Here is a tiny trained network, its code and every weight. The questions are about switching its units off for an input and a class, where a switched-off unit gives its printed mean instead of its output.

import numpy as np


def w(rows, s, z=0):
    codes = np.array(rows[::2]) - 128.0
    scale = np.full(codes.shape[1], s)
    scale[-1] = z or s
    return codes * scale


def f(y):
    return np.maximum(y, 0)


def log_softmax(a):
    a = a - a.max(-1, keepdims=True)
    return a - np.log(np.exp(a).sum(-1, keepdims=True))


def net(x, mask):
    res = np.array(x, float).reshape(1, 5) / 4 @ E
    y = f(res @ A[0][:, :-1].T + A[0][:, -1])
    res = res + np.where(mask, y, B[0][:, -1]) @ B[0][:, :-1]
    return log_softmax(res[-1] @ U[:, :-1].T + U[:, -1])


A, B = {}, {}
E = w([
[255,126,142],'x0',
[137,227,128],'x1',
[101,85,223],'x2',
[110,44,68],'x3',
[48,137,62],'x4',
],0.011)
A[0] = w([
[153,151,116,84],'N0',
[137,207,54,208],'N1',
[250,119,163,127],'N2',
[162,155,106,121],'N3',
[110,180,131,250],'N4',
[176,129,120,37],'N5',
[87,106,100,40],'N6',
[31,252,178,152],'N7',
[162,140,81,74],'N8',
[105,59,117,100],'N9',
[19,219,128,101],'N10',
[185,52,39,106],'N11',
[87,73,159,99],'N12',
[179,165,139,92],'N13',
[60,111,29,129],'N14',
[219,153,166,119],'N15',
[230,152,192,104],'N16',
[120,42,209,94],'N17',
[186,139,151,108],'N18',
[46,169,144,4],'N19',
[148,154,185,176],'N20',
[124,100,88,245],'N21',
],0.012,0.0035)
B[0] = w([
[146,80,146,148],'N0',
[56,95,138,222],'N1',
[191,171,208,214],'N2',
[70,95,167,160],'N3',
[19,120,182,188],'N4',
[155,117,116,150],'N5',
[204,122,105,168],'N6',
[2,147,164,247],'N7',
[116,111,106,159],'N8',
[162,84,78,179],'N9',
[72,164,123,238],'N10',
[102,166,89,202],'N11',
[166,95,137,178],'N12',
[135,116,169,169],'N13',
[144,111,71,241],'N14',
[208,172,199,199],'N15',
[234,200,138,211],'N16',
[135,27,213,195],'N17',
[212,187,147,170],'N18',
[122,184,166,186],'N19',
[149,210,120,177],'N20',
[90,67,96,184],'N21',
],0.0072,0.013)
U = w([
[136,24,132,76],'0',
[75,161,128,52],'1',
[153,145,8,68],'2',
[209,152,144,143],'3',
[105,106,98,253],'4',
],0.017,0.0061)

Each question gives the input, the list of numbers given to net, and the class t.
The units are the neurons (one row each of A and B). Each row of codes is followed by its name. A weight is (code - 128) times the scale printed after its matrix; where a second scale follows, it is the last column's (A, B and U).
mask holds one flag per neuron, in row order. A switched-off neuron (its flag False) gives its mean, the last column of its row in B, instead of its output. The means were averaged over made-up inputs and are rounded, as every weight is.
A unit's drop is (log p(t) with every unit on - log p(t) with that unit switched off) / (log p(t) with every unit on - log p(t) with every unit switched off).
The circuit of an input: a set's keep is (log p(t) with only the set's units on - log p(t) with every unit switched off) / (log p(t) with every unit on - log p(t) with every unit switched off). Starting from the 12 units with the biggest drops (on a tie, the unit counted first), units are removed one at a time, each time the one whose removal leaves the highest keep (on an exact tie, the one counted first), for as long as the keep stays at least 0.8.
units of the circuit, in order: the units of the circuit, biggest drop first
unit that matters most: the unit with the biggest drop
k most important neurons: the k neurons with the biggest drops, biggest first
drop when u is switched off: that unit's drop, to one decimal
input [-4,2,-7,4,-8], class 2: unit that matters most : N7
input [5,-6,0,-4,7], class 2: units of the circuit, in order : N17; N7; N2
input [-5,-6,-3,-3,-7], class 0: units of the circuit, in order : N16; N17; N10
input [0,2,-7,5,-5], class 2: units of the circuit, in order : N17; N11
input [7,8,-5,-8,5], class 1: 2 most important neurons : N7; N1
input [-1,-3,-6,-1,3], class 2: units of the circuit, in order : N7; N17
input [-6,-3,-1,8,1], class 2: 2 most important neurons : N14; N11
input [-2,6,-6,4,-6], class 4: 2 most important neurons : N1; N16
input [-3,-7,4,-7,0], class 0: drop when N17 is switched off : 0.6
input [-7,-5,-6,2,8], class 2: drop when N14 is switched off : 0.2
input [-5,-2,-2,3,-2], class 2: drop when N17 is switched off : 0.2
input [-2,-8,-6,-2,0], class 2: drop when N17 is switched off : 0.1
